Below are the code and all the weights of a small trained network. Each question names an input and a target symbol and asks about switching units off, where a switched-off unit gives its printed mean instead of its output.

import numpy as np


def w(rows, s, z=0):
    codes = np.array(rows[::2]) - 128.0
    scale = np.full(codes.shape[1], s)
    scale[-1] = z or s
    return codes * scale


def f(y):
    return y / 2 * (1 + np.tanh(0.7978845608 * (y + 0.044715 * y**3)))


def softmax(a):
    e = np.exp(a - a.max(-1, keepdims=True))
    return e / e.sum(-1, keepdims=True)


def log_softmax(a):
    a = a - a.max(-1, keepdims=True)
    return a - np.log(np.exp(a).sum(-1, keepdims=True))


def net(x, mask):
    ids = ['ΞΨΩβγδλφ'.index(c) for c in x.split()]
    T = len(ids)
    res = E[ids] + P[:T]
    u = 0
    for l in range(2):
        r = res
        for j in range(2):
            rows = slice(2 * j, 2 * j + 2)
            q, k, v = (r @ M[l][rows].T for M in (Q, K, V))
            z = softmax(np.where(np.tri(T) > 0, q @ k.T / 2**0.5, -1e9)) @ v
            o = O[l][rows]
            res = res + np.where(mask[u + j], z, o[:, -1]) @ o[:, :-1]
        u += 2
        y = f(res @ A[l][:, :-1].T + A[l][:, -1])
        res = res + np.where(mask[u : u + 4], y, B[l][:, -1]) @ B[l][:, :-1]
        u += 4
    return log_softmax(res[-1] @ U[:, :-1].T + U[:, -1])


Q, K, V, O, A, B = {}, {}, {}, {}, {}, {}
E = w([
[174,105,118,106,100,194,105,150,124],'Ξ',
[119,72,92,120,94,200,151,154,106],'Ψ',
[156,112,52,106,110,162,97,118,118],'Ω',
[120,5,117,79,95,12,49,172,176],'β',
[172,118,100,85,71,133,147,146,83],'γ',
[118,114,45,103,131,115,121,136,56],'δ',
[124,101,88,131,154,193,102,136,94],'λ',
[136,124,146,111,144,159,101,166,62],'φ',
],0.013)
P = w([
[138,147,145,141,132,119,134,138,131],'0',
[144,131,143,126,159,141,153,124,118],'1',
[139,151,137,144,108,112,115,165,139],'2',
[159,113,138,96,195,165,177,118,103],'3',
[121,163,118,140,64,114,77,165,119],'4',
[162,99,124,62,217,188,191,103,83],'5',
[94,177,111,148,7,93,30,147,100],'6',
[165,111,106,53,136,150,180,39,74],'7',
],0.014)
Q[0] = w([
[162,23,1,5,70,156,25,164,16],'0.h1',
[136,118,153,120,103,137,129,129,38],'0.h1',
[155,32,108,16,238,173,197,78,110],'0.h2',
[142,120,178,65,196,131,186,96,61],'0.h2',
],0.073)
K[0] = w([
[121,67,130,107,83,2,75,140,162],'0.h1',
[108,101,121,103,130,132,106,106,149],'0.h1',
[118,134,132,103,135,9,74,130,175],'0.h2',
[127,142,119,98,103,52,100,106,107],'0.h2',
],0.079)
V[0] = w([
[109,3,187,86,128,48,65,132,215],'0.h1',
[163,228,85,228,125,137,174,177,131],'0.h1',
[102,134,154,162,190,198,182,114,142],'0.h2',
[150,175,132,126,172,122,152,173,167],'0.h2',
],0.0066)
O[0] = w([
[249,72,147,236,166,104,165,168,105,255],'0.h1',
[25,106,131,3,84,124,69,91,166,62],'0.h1',
[112,203,120,179,98,170,131,122,108,72],'0.h2',
[104,150,149,137,121,122,121,99,137,105],'0.h2',
],0.0046,0.0059)
A[0] = w([
[88,155,160,123,146,106,157,84,227,2],'0.n1',
[54,208,177,151,141,97,159,94,219,44],'0.n2',
[34,156,174,94,158,76,147,102,254,1],'0.n3',
[61,170,177,144,174,91,165,87,232,54],'0.n4',
],0.065,0.008)
B[0] = w([
[84,107,118,106,96,87,142,116,177,76],'0.n1',
[151,40,121,99,184,169,150,58,194,2],'0.n2',
[131,59,170,186,137,77,150,126,169,126],'0.n3',
[5,122,132,120,130,134,114,163,146,126],'0.n4',
],0.024,3e-08)
Q[1] = w([
[134,27,122,91,189,116,164,93,107],'1.h1',
[99,127,104,128,24,73,1,239,185],'1.h1',
[162,185,117,211,21,54,29,200,125],'1.h2',
[221,75,173,182,155,111,175,172,142],'1.h2',
],0.062)
K[1] = w([
[94,191,110,116,88,190,78,150,85],'1.h1',
[164,110,136,87,230,189,208,136,117],'1.h1',
[204,117,114,109,255,174,227,109,95],'1.h2',
[156,89,146,166,158,56,139,146,192],'1.h2',
],0.068)
V[1] = w([
[61,85,234,123,38,181,196,203,117],'1.h1',
[41,158,199,142,234,106,93,171,33],'1.h1',
[70,33,84,231,165,242,65,143,190],'1.h2',
[48,84,1,137,89,69,239,148,96],'1.h2',
],0.022)
O[1] = w([
[18,125,148,222,25,150,65,157,95,2],'1.h1',
[95,29,163,121,148,176,235,57,85,73],'1.h1',
[139,227,178,91,95,67,153,34,105,168],'1.h2',
[53,160,114,146,104,91,254,173,141,249],'1.h2',
],0.0089,0.0063)
A[1] = w([
[162,104,127,248,126,113,188,91,63,28],'1.n1',
[91,124,159,50,110,129,28,109,161,3],'1.n2',
[59,139,204,16,141,104,120,31,161,37],'1.n3',
[234,151,233,252,150,115,185,99,163,134],'1.n4',
],0.013,0.012)
B[1] = w([
[166,178,100,99,159,141,54,148,152,174],'1.n1',
[143,129,101,192,162,164,255,156,94,140],'1.n2',
[159,114,93,232,139,124,101,90,237,157],'1.n3',
[81,106,122,171,100,144,126,186,134,253],'1.n4',
],0.012,0.02)
U = w([
[96,69,129,202,93,129,48,241,156,45],'Ξ',
[214,179,84,254,98,176,132,151,12,3],'Ψ',
[195,177,116,76,123,75,63,143,127,217],'Ω',
[130,95,153,210,99,115,109,82,166,105],'β',
[126,32,184,135,85,154,57,71,39,251],'γ',
[77,47,157,136,131,87,210,126,119,194],'δ',
[152,75,173,187,83,61,111,149,90,49],'λ',
[48,164,222,169,64,102,105,117,98,217],'φ',
],0.0034,0.0041)

Each question gives the input, a string of symbols that net reads in full, and the target symbol t.
The units are the heads (2 rows each of Q, K, V and O) and the neurons (one row each of A and B). Each row of codes is followed by its name. A weight is (code - 128) times the scale printed after its matrix; where a second scale follows, it is the last column's (O, A, B and U).
mask holds one flag per unit, layer by layer, with each layer's heads first. A switched-off unit (its flag False) gives its mean, the last column of its rows in O or B, instead of its output. The means were averaged over made-up inputs and are rounded, as every weight is.
A unit's drop is (log p(t) with every unit on - log p(t) with that unit switched off) / (log p(t) with every unit on - log p(t) with every unit switched off).
The circuit of an input: a set's keep is (log p(t) with only the set's units on - log p(t) with every unit switched off) / (log p(t) with every unit on - log p(t) with every unit switched off). Starting from all 12 units, units are removed one at a time, each time the one whose removal leaves the highest keep (on an exact tie, the one counted first), for as long as the keep stays at least 0.8.
units of the circuit, in order: the units of the circuit, biggest drop first
unit that matters most: the unit with the biggest drop
top k neurons: the k neurons with the biggest drops, biggest first
heads that matter: for each layer, one digit per head in row order, 1 if its drop is at least 0.15 and else 0, layers parted by /
drop when u is switched off: that unit's drop, to one decimal
input δ Ψ δ γ φ λ φ, target β: heads that matter	00 / 11
input δ Ψ Ξ Ω δ λ Ω, target β: units of the circuit, in order	[1.n3, 1.h2, 1.h1]
input δ β Ω Ξ, target Ξ: units of the circuit, in order	[1.n4, 0.h1]
input φ γ γ Ω Ω φ, target Ω: heads that matter	00 / 10
input Ξ γ Ω Ω Ξ, target Ω: units of the circuit, in order	[1.h1]
input λ φ λ, target γ: units of the circuit, in order	[1.h1, 1.h2]
input δ δ δ δ δ λ Ξ δ, target Ψ: units of the circuit, in order	[1.n2, 1.h1, 1.h2]
input Ψ δ δ Ψ Ψ Ω, target φ: units of the circuit, in order	[1.h1, 1.h2]
input Ψ γ φ Ψ λ δ, target β: units of the circuit, in order	[1.n3, 1.h2, 0.h1]
input γ Ξ λ δ γ, target δ: units of the circuit, in order	[1.h2, 1.h1]
input Ψ δ Ψ Ω γ λ, target Ξ: heads that matter	00 / 11
input δ φ δ Ψ λ β, target Ξ: top 2 neurons	[1.n4, 1.n1]
input β Ω φ β λ δ γ γ, target Ξ: top 2 neurons	[1.n4, 1.n2]
input δ Ξ δ, target Ψ: units of the circuit, in order	[1.h2, 1.n2, 1.h1]
input Ω γ Ω, target Ξ: units of the circuit, in order	[1.h2]
input Ω δ Ψ δ δ γ δ, target Ξ: heads that matter	10 / 11
input γ Ω γ λ Ξ λ δ Ξ, target δ: heads that matter	00 / 01
input φ δ λ, target δ: heads that matter	10 / 11
input Ω β γ, target Ξ: drop when 1.h1 is switched off	-0.1
input β Ξ Ξ Ψ, target Ξ: unit that matters most	0.h1
